Here is a tiny trained network, its code and every weight. The questions are about switching its units off for an input and a class, where a switched-off unit gives its printed mean instead of its output.

import numpy as np


def w(rows, s, z=0):
    codes = np.array(rows[::2]) - 128.0
    scale = np.full(codes.shape[1], s)
    scale[-1] = z or s
    return codes * scale


def f(y):
    return y / 2 * (1 + np.tanh(0.7978845608 * (y + 0.044715 * y**3)))


def log_softmax(a):
    a = a - a.max(-1, keepdims=True)
    return a - np.log(np.exp(a).sum(-1, keepdims=True))


def net(x, mask):
    res = np.array(x, float).reshape(1, 2) / 4 @ E
    y = f(res @ A[0][:, :-1].T + A[0][:, -1])
    res = res + np.where(mask, y, B[0][:, -1]) @ B[0][:, :-1]
    return log_softmax(res[-1] @ U[:, :-1].T + U[:, -1])


A, B = {}, {}
E = w([
[89,214,79,117,232,204,69,26,145,2],'x0',
[132,40,37,13,120,193,193,217,235,35],'x1',
],0.0084)
A[0] = w([
[117,50,93,87,113,190,137,157,183,87,25],'neuron 1',
[145,58,96,103,177,176,177,240,146,53,236],'neuron 2',
[212,34,143,155,48,60,150,185,81,182,89],'neuron 3',
[138,169,162,186,153,87,99,92,65,145,29],'neuron 4',
[96,199,205,155,159,52,65,60,66,216,254],'neuron 5',
[67,203,65,144,254,196,73,56,110,68,186],'neuron 6',
],0.0065,0.0061)
B[0] = w([
[63,194,86,127,148,207,40,161,141,180,157],'neuron 1',
[80,164,127,152,139,89,186,152,110,167,205],'neuron 2',
[125,134,210,102,95,186,120,82,213,81,197],'neuron 3',
[108,210,72,156,128,253,63,109,111,191,165],'neuron 4',
[87,135,125,146,155,108,182,169,125,140,251],'neuron 5',
[123,122,167,82,135,134,150,123,156,66,232],'neuron 6',
],0.015)
U = w([
[84,159,105,140,159,155,149,172,125,171,71],'0',
[130,130,155,99,123,175,145,100,189,94,115],'1',
[125,114,132,127,158,1,208,179,112,121,254],'2',
[149,136,104,138,128,125,97,127,142,129,90],'3',
[163,89,83,126,115,155,117,106,88,135,94],'4',
[176,119,108,118,140,135,120,104,138,141,89],'5',
[155,86,124,103,140,171,87,120,87,147,97],'6',
[166,135,104,120,96,148,92,119,106,126,95],'7',
],0.015,0.0075)

Each question gives the input, the list of numbers given to net, and the class t.
The units are the neurons (one row each of A and B). Each row of codes is followed by its name. A weight is (code - 128) times the scale printed after its matrix; where a second scale follows, it is the last column's (A, B and U).
mask holds one flag per neuron, in row order. A switched-off neuron (its flag False) gives its mean, the last column of its row in B, instead of its output. The means were averaged over made-up inputs and are rounded, as every weight is.
A unit's drop is (log p(t) with every unit on - log p(t) with that unit switched off) / (log p(t) with every unit on - log p(t) with every unit switched off).
The circuit of an input: a set's keep is (log p(t) with only the set's units on - log p(t) with every unit switched off) / (log p(t) with every unit on - log p(t) with every unit switched off). Starting from all 6 units, units are removed one at a time, each time the one whose removal leaves the highest keep (on an exact tie, the one counted first), for as long as the keep stays at least 0.8.
circuit, biggest first: the units of the circuit, biggest drop first
top k neurons: the k neurons with the biggest drops, biggest first
drop of u: that unit's drop, to one decimal
input [0,8], class 0: circuit, biggest first -> neuron 1
input [-3,-1], class 2: top 2 neurons -> neuron 4; neuron 1
input [3,-2], class 2: circuit, biggest first -> neuron 3; neuron 1
input [-5,7], class 0: top 2 neurons -> neuron 2; neuron 1
input [3,4], class 0: top 2 neurons -> neuron 3; neuron 1
input [1,0], class 2: top 2 neurons -> neuron 3; neuron 4
input [1,2], class 2: top 2 neurons -> neuron 3; neuron 4
input [7,7], class 0: top 2 neurons -> neuron 2; neuron 1
input [2,2], class 2: circuit, biggest first -> neuron 3; neuron 4
input [-7,5], class 1: top 2 neurons -> neuron 3; neuron 5
input [1,4], class 0: top 4 neurons -> neuron 1; neuron 5; neuron 6; neuron 3
input [-5,-4], class 1: top 3 neurons -> neuron 3; neuron 2; neuron 1
input [5,6], class 0: top 3 neurons -> neuron 2; neuron 1; neuron 3
input [-1,-3], class 2: top 4 neurons -> neuron 1; neuron 3; neuron 4; neuron 5
input [-7,-7], class 0: circuit, biggest first -> neuron 4
input [-7,6], class 1: top 3 neurons -> neuron 3; neuron 5; neuron 4
input [-6,-3], class 1: drop of neuron 3 -> 1.6
input [-5,8], class 0: drop of neuron 1 -> 1.6
input [-4,1], class 1: drop of neuron 4 -> -0.1
input [4,5], class 0: circuit, biggest first -> neuron 2
